Here is a tiny trained network, its code and every weight. The questions are about switching its units off for an input and a target symbol, where a switched-off unit gives its printed mean instead of its output.

import numpy as np


def w(rows, s, z=0):
    codes = np.array(rows[::2]) - 128.0
    scale = np.full(codes.shape[1], s)
    scale[-1] = z or s
    return codes * scale


def norm(h):
    return h / np.sqrt((h * h).mean(-1, keepdims=True) + 1e-5)


def f(y):
    return np.maximum(y, 0)


def softmax(a):
    e = np.exp(a - a.max(-1, keepdims=True))
    return e / e.sum(-1, keepdims=True)


def log_softmax(a):
    a = a - a.max(-1, keepdims=True)
    return a - np.log(np.exp(a).sum(-1, keepdims=True))


def net(x, mask):
    ids = ['αγδεζηθλμξπστφψω'.index(c) for c in x.split()]
    T = len(ids)
    res = E[ids] + P[:T]
    u = 0
    for l in range(2):
        r = norm(res)
        for j in range(2):
            rows = slice(4 * j, 4 * j + 4)
            q, k, v = (r @ M[l][rows].T for M in (Q, K, V))
            z = softmax(np.where(np.tri(T) > 0, q @ k.T / 4**0.5, -1e9)) @ v
            o = O[l][rows]
            res = res + np.where(mask[u + j], z, o[:, -1]) @ o[:, :-1]
        u += 2
        y = f(norm(res) @ A[l][:, :-1].T + A[l][:, -1])
        res = res + np.where(mask[u : u + 4], y, B[l][:, -1]) @ B[l][:, :-1]
        u += 4
    return log_softmax(norm(res)[-1] @ U[:, :-1].T + U[:, -1])


Q, K, V, O, A, B = {}, {}, {}, {}, {}, {}
E = w([
[138,82,60,108,164,155,108,114,22,104,91,110],'α',
[189,167,165,109,128,227,95,114,135,130,135,116],'γ',
[68,105,78,95,222,120,113,54,137,138,140,73],'δ',
[100,143,225,73,52,132,103,181,128,173,86,194],'ε',
[174,94,165,173,123,148,45,125,100,192,72,119],'ζ',
[105,177,158,31,126,119,84,171,117,98,163,60],'η',
[65,68,81,186,130,84,150,128,92,168,40,124],'θ',
[189,141,83,187,66,127,155,200,181,152,124,121],'λ',
[128,132,139,121,94,189,203,103,131,199,127,202],'μ',
[94,142,92,101,124,85,191,68,208,145,53,147],'ξ',
[131,147,143,81,171,48,112,163,158,207,61,133],'π',
[101,141,178,80,204,171,225,88,126,72,142,138],'σ',
[103,107,89,158,78,223,179,57,97,128,115,134],'τ',
[102,141,143,106,168,139,140,135,211,149,193,167],'φ',
[111,110,128,101,173,206,72,91,130,17,130,147],'ψ',
[66,93,73,101,107,99,1,145,121,172,109,114],'ω',
],0.0079)
P = w([
[174,2,163,44,140,106,157,136,153,89,223,105],'0',
[155,39,158,80,147,123,153,147,152,123,178,103],'1',
[127,53,149,92,150,154,137,157,150,139,126,106],'2',
[111,79,140,104,147,159,127,151,145,143,102,122],'3',
[101,106,139,117,143,163,115,142,140,146,74,127],'4',
[97,134,139,128,145,163,105,130,127,151,61,138],'5',
[94,167,135,137,144,157,98,109,113,151,51,156],'6',
[93,207,136,160,143,147,95,84,91,150,59,165],'7',
[97,246,134,179,148,125,103,61,63,134,73,173],'8',
],0.005)
Q[0] = w([
[207,134,67,190,81,123,148,203,181,124,122,110],'L0H1',
[96,128,133,111,174,138,108,110,95,98,113,150],'L0H1',
[111,121,128,101,166,100,128,119,113,80,175,126],'L0H1',
[169,126,104,137,52,107,160,191,161,107,154,98],'L0H1',
[91,185,229,53,149,77,133,181,238,193,146,165],'L0H2',
[231,157,212,167,71,193,67,175,86,156,150,149],'L0H2',
[95,81,152,55,192,171,11,150,99,104,146,73],'L0H2',
[129,124,70,190,104,5,54,187,94,189,95,105],'L0H2',
],0.011)
K[0] = w([
[226,93,92,158,57,95,178,188,194,105,171,98],'L0H1',
[43,149,166,120,132,158,100,104,132,134,98,165],'L0H1',
[98,101,185,84,143,117,113,63,132,141,157,135],'L0H1',
[202,80,113,100,75,83,163,161,141,84,176,86],'L0H1',
[111,189,221,87,136,54,148,200,207,173,172,164],'L0H2',
[234,141,247,146,41,233,60,205,69,172,117,161],'L0H2',
[117,126,137,75,182,114,1,125,71,25,193,44],'L0H2',
[130,85,76,161,103,3,46,188,95,239,58,85],'L0H2',
],0.0081)
V[0] = w([
[118,88,153,72,94,97,97,93,106,95,125,144],'L0H1',
[183,4,123,63,151,127,181,153,105,131,180,112],'L0H1',
[124,127,91,161,170,166,124,122,136,213,100,66],'L0H1',
[158,59,146,127,70,83,97,103,165,99,168,138],'L0H1',
[101,128,146,125,126,173,85,179,118,123,100,72],'L0H2',
[156,59,139,151,81,150,119,158,129,71,164,140],'L0H2',
[178,14,134,38,80,97,119,173,185,136,174,119],'L0H2',
[60,106,149,180,139,159,164,173,219,124,82,102],'L0H2',
],0.0039)
O[0] = w([
[138,160,82,181,81,139,142,143,135,166,113,103,177],'L0H1',
[196,207,166,130,52,85,60,172,127,66,155,182,254],'L0H1',
[144,147,100,109,143,113,144,61,129,83,227,100,251],'L0H1',
[80,131,127,128,90,174,56,171,200,152,103,136,64],'L0H1',
[108,181,122,139,82,72,200,94,154,136,181,195,199],'L0H2',
[66,137,110,110,199,58,141,112,156,163,90,139,69],'L0H2',
[58,145,98,155,214,183,198,4,37,162,79,108,186],'L0H2',
[165,172,160,134,134,95,53,105,75,98,179,154,213],'L0H2',
],0.0039,0.0019)
A[0] = w([
[74,104,243,112,120,153,51,154,177,32,185,191,88],'L0N1',
[42,184,126,193,173,104,157,49,29,135,77,178,49],'L0N2',
[39,125,128,64,91,118,64,209,132,75,176,82,8],'L0N3',
[114,82,172,81,3,53,93,130,127,135,118,136,200],'L0N4',
],0.0038,0.0017)
B[0] = w([
[150,22,99,150,108,119,141,181,119,148,26,45,227],'L0N1',
[111,252,148,99,202,253,158,158,142,81,89,20,251],'L0N2',
[233,73,24,148,67,180,155,120,120,195,106,134,160],'L0N3',
[100,57,73,129,141,139,222,77,115,145,136,36,221],'L0N4',
],0.004,0.0027)
Q[1] = w([
[72,141,165,120,72,107,80,182,133,87,167,189],'L1H1',
[210,80,110,133,162,178,173,129,85,156,53,127],'L1H1',
[102,2,183,93,114,89,75,133,177,123,203,179],'L1H1',
[214,106,5,97,119,182,168,37,69,170,96,101],'L1H1',
[142,45,126,126,86,64,139,154,105,122,183,136],'L1H2',
[130,57,104,125,144,100,164,145,125,176,142,141],'L1H2',
[153,253,148,131,146,198,71,107,141,126,99,109],'L1H2',
[89,195,150,156,135,102,121,154,125,116,111,132],'L1H2',
],0.0086)
K[1] = w([
[118,56,184,25,152,205,135,75,71,99,121,116],'L1H1',
[186,148,105,219,97,94,126,206,140,117,100,194],'L1H1',
[113,11,185,74,167,179,79,72,183,123,170,169],'L1H1',
[183,211,41,201,56,78,98,124,143,128,165,184],'L1H1',
[72,110,137,96,194,182,143,154,85,105,140,113],'L1H2',
[71,73,137,51,143,124,108,153,64,117,90,75],'L1H2',
[253,174,95,225,68,79,101,151,223,159,162,181],'L1H2',
[167,197,177,139,142,146,147,67,148,166,120,103],'L1H2',
],0.0071)
V[1] = w([
[146,177,112,60,158,97,114,183,121,186,119,144],'L1H1',
[199,17,115,165,164,122,253,182,160,190,195,70],'L1H1',
[94,179,185,66,51,136,56,131,80,107,103,75],'L1H1',
[137,142,166,97,68,118,132,63,207,175,169,118],'L1H1',
[119,24,110,186,138,82,174,78,80,171,114,176],'L1H2',
[139,131,172,116,143,80,53,89,131,119,63,76],'L1H2',
[89,125,139,93,122,191,118,123,81,131,100,104],'L1H2',
[108,135,91,52,103,92,184,103,196,97,80,133],'L1H2',
],0.0042)
O[1] = w([
[189,146,87,57,142,43,80,181,81,131,117,165,122],'L1H1',
[110,196,166,237,103,80,109,253,149,167,217,61,251],'L1H1',
[188,116,72,111,203,180,238,77,15,149,78,135,48],'L1H1',
[150,54,117,161,161,105,215,130,173,168,141,113,116],'L1H1',
[119,68,119,216,124,16,171,110,40,102,123,178,166],'L1H2',
[220,117,185,175,73,41,73,121,185,159,109,78,153],'L1H2',
[139,149,165,140,84,118,77,211,152,104,232,186,218],'L1H2',
[120,182,93,78,56,55,157,95,170,56,112,133,167],'L1H2',
],0.004,0.0034)
A[1] = w([
[174,195,175,104,104,118,145,126,135,181,193,220,66],'L1N1',
[127,192,154,127,201,159,104,2,53,120,38,208,5],'L1N2',
[108,132,100,114,220,188,194,82,120,169,60,97,68],'L1N3',
[86,244,147,211,155,137,96,69,115,163,85,173,145],'L1N4',
],0.005,0.0023)
B[1] = w([
[52,100,89,101,227,105,127,142,154,135,108,115,202],'L1N1',
[138,187,121,138,110,93,112,127,201,139,172,255,244],'L1N2',
[160,159,152,180,108,111,120,130,195,192,126,172,249],'L1N3',
[166,214,72,179,206,123,189,92,59,47,86,184,252],'L1N4',
],0.0071,0.0025)
U = w([
[135,105,105,95,199,101,80,26,122,86,248,79,153],'α',
[6,228,136,171,182,157,116,113,37,56,56,6,116],'γ',
[74,113,14,139,87,143,49,72,108,236,122,123,108],'δ',
[40,62,74,102,215,139,206,188,148,144,154,205,126],'ε',
[194,147,163,77,161,253,82,137,189,187,113,85,134],'ζ',
[165,115,118,115,75,57,196,53,234,94,78,119,120],'η',
[154,159,111,48,83,122,41,118,52,53,161,227,201],'θ',
[227,64,186,236,146,105,96,72,63,186,140,148,143],'λ',
[92,160,195,181,51,73,41,201,205,149,212,133,157],'μ',
[181,140,131,37,222,8,83,154,99,179,62,103,78],'ξ',
[215,156,53,79,99,126,241,194,77,180,215,79,92],'π',
[194,112,245,82,152,112,213,180,98,12,167,142,103],'σ',
[133,117,92,160,145,123,145,153,142,121,128,109,2],'τ',
[128,44,117,151,150,177,57,155,157,37,10,145,129],'φ',
[98,91,116,193,41,231,193,94,122,98,224,161,101],'ψ',
[70,140,225,91,39,133,160,138,58,204,50,172,175],'ω',
],0.0059,0.0034)

Each question gives the input, a string of symbols that net reads in full, and the target symbol t.
The units are the heads (4 rows each of Q, K, V and O) and the neurons (one row each of A and B). Each row of codes is followed by its name. A weight is (code - 128) times the scale printed after its matrix; where a second scale follows, it is the last column's (O, A, B and U).
mask holds one flag per unit, layer by layer, with each layer's heads first. A switched-off unit (its flag False) gives its mean, the last column of its rows in O or B, instead of its output. The means were averaged over made-up inputs and are rounded, as every weight is.
A unit's drop is (log p(t) with every unit on - log p(t) with that unit switched off) / (log p(t) with every unit on - log p(t) with every unit switched off).
The circuit of an input: a set's keep is (log p(t) with only the set's units on - log p(t) with every unit switched off) / (log p(t) with every unit on - log p(t) with every unit switched off). Starting from all 12 units, units are removed one at a time, each time the one whose removal leaves the highest keep (on an exact tie, the one counted first), for as long as the keep stays at least 0.8.
units of the circuit, in order: the units of the circuit, biggest drop first
top k neurons in layer l: the k neurons of layer l with the biggest drops, biggest first
which heads matter: for each layer, one digit per head in row order, 1 if its drop is at least 0.15 and else 0, layers parted by /
input ζ λ ψ δ θ ξ ξ γ ζ, target γ: units of the circuit, in order -> (L1H2 L0N2)
input λ α δ α τ, target μ: which heads matter -> 11 / 10
input θ η ε, target ω: units of the circuit, in order -> (L0H2 L0N4)
input ε δ σ ξ ψ, target φ: top 3 neurons in layer 0 -> (L0N1 L0N4 L0N2)
input λ ξ σ, target μ: which heads matter -> 01 / 10
input γ μ λ ξ α τ ζ α ω, target μ: units of the circuit, in order -> (L0H2 L1H1 L0H1 L0N4)
input μ ε τ ξ α λ θ ω π, target μ: units of the circuit, in order -> (L1H1 L0H2 L0H1)
input γ ε φ θ λ γ ξ δ, target μ: which heads matter -> 01 / 10
input ω ω λ α, target μ: units of the circuit, in order -> (L1H1)
input α θ ε α, target γ: which heads matter -> 01 / 11
input λ α ξ α, target γ: which heads matter -> 11 / 11
input δ λ γ, target μ: which heads matter -> 11 / 10
input ζ μ α η θ λ ψ σ, target μ: units of the circuit, in order -> (L0H2 L1H1 L0H1)
input σ θ λ μ, target μ: units of the circuit, in order -> (L1H1)
input ε α α ξ λ γ ζ ω η, target μ: units of the circuit, in order -> (L0H2 L1H1 L0N3 L0H1)
input π λ α ζ γ π ζ ω δ, target μ: which heads matter -> 11 / 10
input ω ζ ε θ θ λ π ω ζ, target γ: which heads matter -> 10 / 10
input ε φ α ξ ξ δ, target α: units of the circuit, in order -> (L0H2 L0H1)
input α γ γ ψ α, target ζ: units of the circuit, in order -> (L0H1 L1H2)
input α ζ α, target λ: which heads matter -> 11 / 11
input ε ε ξ γ λ ζ, target μ: units of the circuit, in order -> (L0H2 L1H1)
input α η γ θ, target γ: units of the circuit, in order -> (L0N2 L1H1)
input ζ δ α π η, target π: units of the circuit, in order -> (L0N3 L1H1)
input α α α γ α, target ζ: which heads matter -> 01 / 01
input ζ λ ζ ξ, target μ: units of the circuit, in order -> (L1H1)
input φ ξ ξ μ ψ, target φ: which heads matter -> 01 / 00
input μ η σ ω α ε λ ω γ, target μ: units of the circuit, in order -> (L0H1 L1H1)
input ω γ θ α ζ ε σ, target σ: which heads matter -> 11 / 00
input γ ψ η ε ω α, target θ: top 2 neurons in layer 0 -> (L0N1 L0N4)
